Here is a tiny trained network, its code and every weight. The questions are about switching its units off for an input and a target symbol, where a switched-off unit gives its printed mean instead of its output.

import numpy as np


def w(rows, s, z=0):
    codes = np.array(rows[::2]) - 128.0
    scale = np.full(codes.shape[1], s)
    scale[-1] = z or s
    return codes * scale


def norm(h):
    return h / np.sqrt((h * h).mean(-1, keepdims=True) + 1e-5)


def f(y):
    return np.maximum(y, 0)


def softmax(a):
    e = np.exp(a - a.max(-1, keepdims=True))
    return e / e.sum(-1, keepdims=True)


def log_softmax(a):
    a = a - a.max(-1, keepdims=True)
    return a - np.log(np.exp(a).sum(-1, keepdims=True))


def net(x, mask):
    ids = ['ΔΞΠΦαβεζηθλμτψ'.index(c) for c in x.split()]
    T = len(ids)
    res = E[ids] + P[:T]
    u = 0
    for l in range(3):
        q, k, v = (norm(res) @ M[l].T for M in (Q, K, V))
        z = softmax(np.where(np.tri(T) > 0, q @ k.T / 4**0.5, -1e9)) @ v
        res = res + np.where(mask[u], z, O[l][:, -1]) @ O[l][:, :-1]
        u += 1
        y = f(norm(res) @ A[l][:, :-1].T + A[l][:, -1])
        res = res + np.where(mask[u : u + 4], y, B[l][:, -1]) @ B[l][:, :-1]
        u += 4
    return log_softmax(norm(res)[-1] @ U[:, :-1].T + U[:, -1])


Q, K, V, O, A, B = {}, {}, {}, {}, {}, {}
E = w([
[117,67,136,111],'Δ',
[147,165,12,99],'Ξ',
[118,136,90,93],'Π',
[131,141,147,108],'Φ',
[129,146,118,154],'α',
[180,120,115,158],'β',
[82,109,157,168],'ε',
[84,127,102,96],'ζ',
[145,172,144,132],'η',
[167,78,156,156],'θ',
[178,157,112,125],'λ',
[73,74,69,106],'μ',
[145,119,168,113],'τ',
[111,133,123,82],'ψ',
],0.011)
P = w([
[114,58,221,117],'0',
[164,150,65,104],'1',
[117,60,216,112],'2',
[164,149,63,104],'3',
[110,62,229,112],'4',
[165,152,64,105],'5',
[108,68,230,111],'6',
[164,150,62,104],'7',
[103,68,240,109],'8',
[164,150,63,104],'9',
[103,78,246,105],'10',
[161,149,62,103],'11',
[104,80,252,106],'12',
[165,151,65,105],'13',
],0.0032)
Q[0] = w([
[199,147,195,29],'0.h0',
[113,129,254,116],'0.h0',
[229,72,134,85],'0.h0',
[73,174,207,252],'0.h0',
],0.0034)
K[0] = w([
[112,254,167,27],'0.h0',
[181,108,185,72],'0.h0',
[102,158,190,62],'0.h0',
[208,70,177,167],'0.h0',
],0.004)
V[0] = w([
[249,18,102,64],'0.h0',
[191,35,178,42],'0.h0',
[128,208,71,187],'0.h0',
[64,145,163,106],'0.h0',
],0.0017)
O[0] = w([
[3,147,104,225,254],'0.h0',
[19,57,112,129,211],'0.h0',
[162,219,137,123,102],'0.h0',
[190,56,82,102,71],'0.h0',
],0.0014,0.00096)
A[0] = w([
[110,146,61,47,5],'0.n0',
[155,145,2,159,143],'0.n1',
[50,125,173,206,44],'0.n2',
[200,93,137,137,125],'0.n3',
],0.0061,0.0028)
B[0] = w([
[173,80,17,247,171],'0.n0',
[83,26,254,162,255],'0.n1',
[217,226,180,91,168],'0.n2',
[101,187,53,73,240],'0.n3',
],0.0046,0.0031)
Q[1] = w([
[117,221,29,153],'1.h0',
[41,53,214,96],'1.h0',
[120,177,254,116],'1.h0',
[140,195,66,61],'1.h0',
],0.0053)
K[1] = w([
[50,248,19,191],'1.h0',
[221,1,136,3],'1.h0',
[227,123,141,209],'1.h0',
[78,240,136,112],'1.h0',
],0.0046)
V[1] = w([
[133,150,131,108],'1.h0',
[140,87,175,151],'1.h0',
[60,201,60,102],'1.h0',
[252,20,117,45],'1.h0',
],0.0022)
O[1] = w([
[151,126,181,88,113],'1.h0',
[140,186,163,116,177],'1.h0',
[5,228,179,78,11],'1.h0',
[254,93,214,14,253],'1.h0',
],0.002,0.0016)
A[1] = w([
[161,150,115,187,2],'1.n0',
[98,155,97,254,97],'1.n1',
[26,138,113,49,54],'1.n2',
[200,109,92,152,18],'1.n3',
],0.0058,0.0032)
B[1] = w([
[78,65,137,209,131],'1.n0',
[18,230,173,65,149],'1.n1',
[210,253,145,143,161],'1.n2',
[83,174,251,74,252],'1.n3',
],0.0056,0.0018)
Q[2] = w([
[50,159,219,201],'2.h0',
[163,92,2,165],'2.h0',
[175,160,165,55],'2.h0',
[132,95,9,169],'2.h0',
],0.008)
K[2] = w([
[9,200,254,242],'2.h0',
[138,39,13,117],'2.h0',
[225,199,188,139],'2.h0',
[103,48,19,129],'2.h0',
],0.007)
V[2] = w([
[124,150,176,155],'2.h0',
[252,142,226,72],'2.h0',
[151,90,86,114],'2.h0',
[149,167,101,80],'2.h0',
],0.0032)
O[2] = w([
[67,52,83,170,158],'2.h0',
[6,161,32,162,255],'2.h0',
[201,222,146,71,107],'2.h0',
[165,123,56,171,129],'2.h0',
],0.002,0.004)
A[2] = w([
[135,106,116,3,1],'2.n0',
[32,80,34,228,13],'2.n1',
[194,138,91,245,105],'2.n2',
[54,46,52,174,62],'2.n3',
],0.0049,0.0038)
B[2] = w([
[51,172,246,128,179],'2.n0',
[173,7,195,37,169],'2.n1',
[242,128,97,171,254],'2.n2',
[85,253,112,197,233],'2.n3',
],0.0053,0.00087)
U = w([
[73,8,83,127,204],'Δ',
[82,133,40,229,201],'Ξ',
[213,86,51,7,198],'Π',
[100,58,168,17,64],'Φ',
[238,253,79,232,84],'α',
[222,161,221,63,108],'β',
[23,65,228,255,3],'ε',
[79,238,43,97,149],'ζ',
[44,241,184,241,52],'η',
[247,8,148,234,135],'θ',
[182,170,25,102,201],'λ',
[14,115,85,93,232],'μ',
[145,38,200,45,28],'τ',
[65,195,155,9,48],'ψ',
],0.01,0.0046)

Each question gives the input, a string of symbols that net reads in full, and the target symbol t.
The units are the heads (4 rows each of Q, K, V and O) and the neurons (one row each of A and B). Each row of codes is followed by its name. A weight is (code - 128) times the scale printed after its matrix; where a second scale follows, it is the last column's (O, A, B and U).
mask holds one flag per unit, layer by layer, with each layer's heads first. A switched-off unit (its flag False) gives its mean, the last column of its rows in O or B, instead of its output. The means were averaged over made-up inputs and are rounded, as every weight is.
A unit's drop is (log p(t) with every unit on - log p(t) with that unit switched off) / (log p(t) with every unit on - log p(t) with every unit switched off).
The circuit of an input: a set's keep is (log p(t) with only the set's units on - log p(t) with every unit switched off) / (log p(t) with every unit on - log p(t) with every unit switched off). Starting from the 12 units with the biggest drops (on a tie, the unit counted first), units are removed one at a time, each time the one whose removal leaves the highest keep (on an exact tie, the one counted first), for as long as the keep stays at least 0.8.
units of the circuit, in order: the units of the circuit, biggest drop first
top k neurons: the k neurons with the biggest drops, biggest first
k most important neurons of layer l: the k neurons of layer l with the biggest drops, biggest first
drop when u is switched off: that unit's drop, to one decimal
input ψ β Φ η η Φ θ α Π, target Π: units of the circuit, in order => [0.n1; 2.h0; 0.n0]
input η β ε η μ Π ε β ψ β η Π, target Ξ: units of the circuit, in order => [0.n0; 2.n3; 0.n1]
input θ μ β ε β, target ε: top 2 neurons => [1.n3; 0.n3]
input η β β ψ η η β ε β ψ ε τ α, target α: units of the circuit, in order => [0.n1; 1.n3; 2.n2]
input Φ β β Φ, target ζ: top 3 neurons => [0.n1; 1.n3; 0.n3]
input η β β β β, target β: 3 most important neurons of layer 0 => [0.n0; 0.n1; 0.n3]
input η η ψ μ ζ μ ψ ε ζ τ, target ψ: top 4 neurons => [2.n0; 0.n1; 0.n3; 0.n0]
input β τ η β ψ β β ε, target η: top 4 neurons => [0.n2; 0.n1; 1.n1; 0.n3]
input α β β η η ψ β α, target ε: units of the circuit, in order => [0.n1]
input η β η β ψ α Ξ, target Ξ: top 3 neurons => [0.n0; 2.n3; 0.n2]
input β η β β β Φ, target ζ: top 2 neurons => [0.n1; 0.n3]
input β β η β β ε β, target ε: 2 most important neurons of layer 0 => [0.n3; 0.n2]
input η μ ε ψ η Π β μ μ Π, target Ξ: units of the circuit, in order => [2.n3; 0.n0; 0.n1]
input μ α β, target β: top 3 neurons => [1.n3; 0.n0; 0.n3]
input β α η λ, target β: top 4 neurons => [0.n1; 1.n3; 2.n3; 0.n2]
input β ψ η α β η β β ε ζ β ψ, target Π: most important neuron of layer 1 => [1.n2]
input β ζ β Π ζ η β η β, target η: 2 most important neurons of layer 1 => [1.n3; 1.n0]
input Ξ Π η β Π β ε β β β η ψ, target Π: top 3 neurons => [0.n0; 0.n3; 0.n2]
input β η β Δ λ β μ β, target θ: 2 most important neurons of layer 0 => [0.n1; 0.n0]
input ε β β η Π, target Π: drop when 0.n3 is switched off => 0.2
input Δ β β β Ξ, target Ξ: drop when 1.h0 is switched off => 0.1
input τ ζ Π η τ β, target θ: drop when 0.n1 is switched off => 2.2
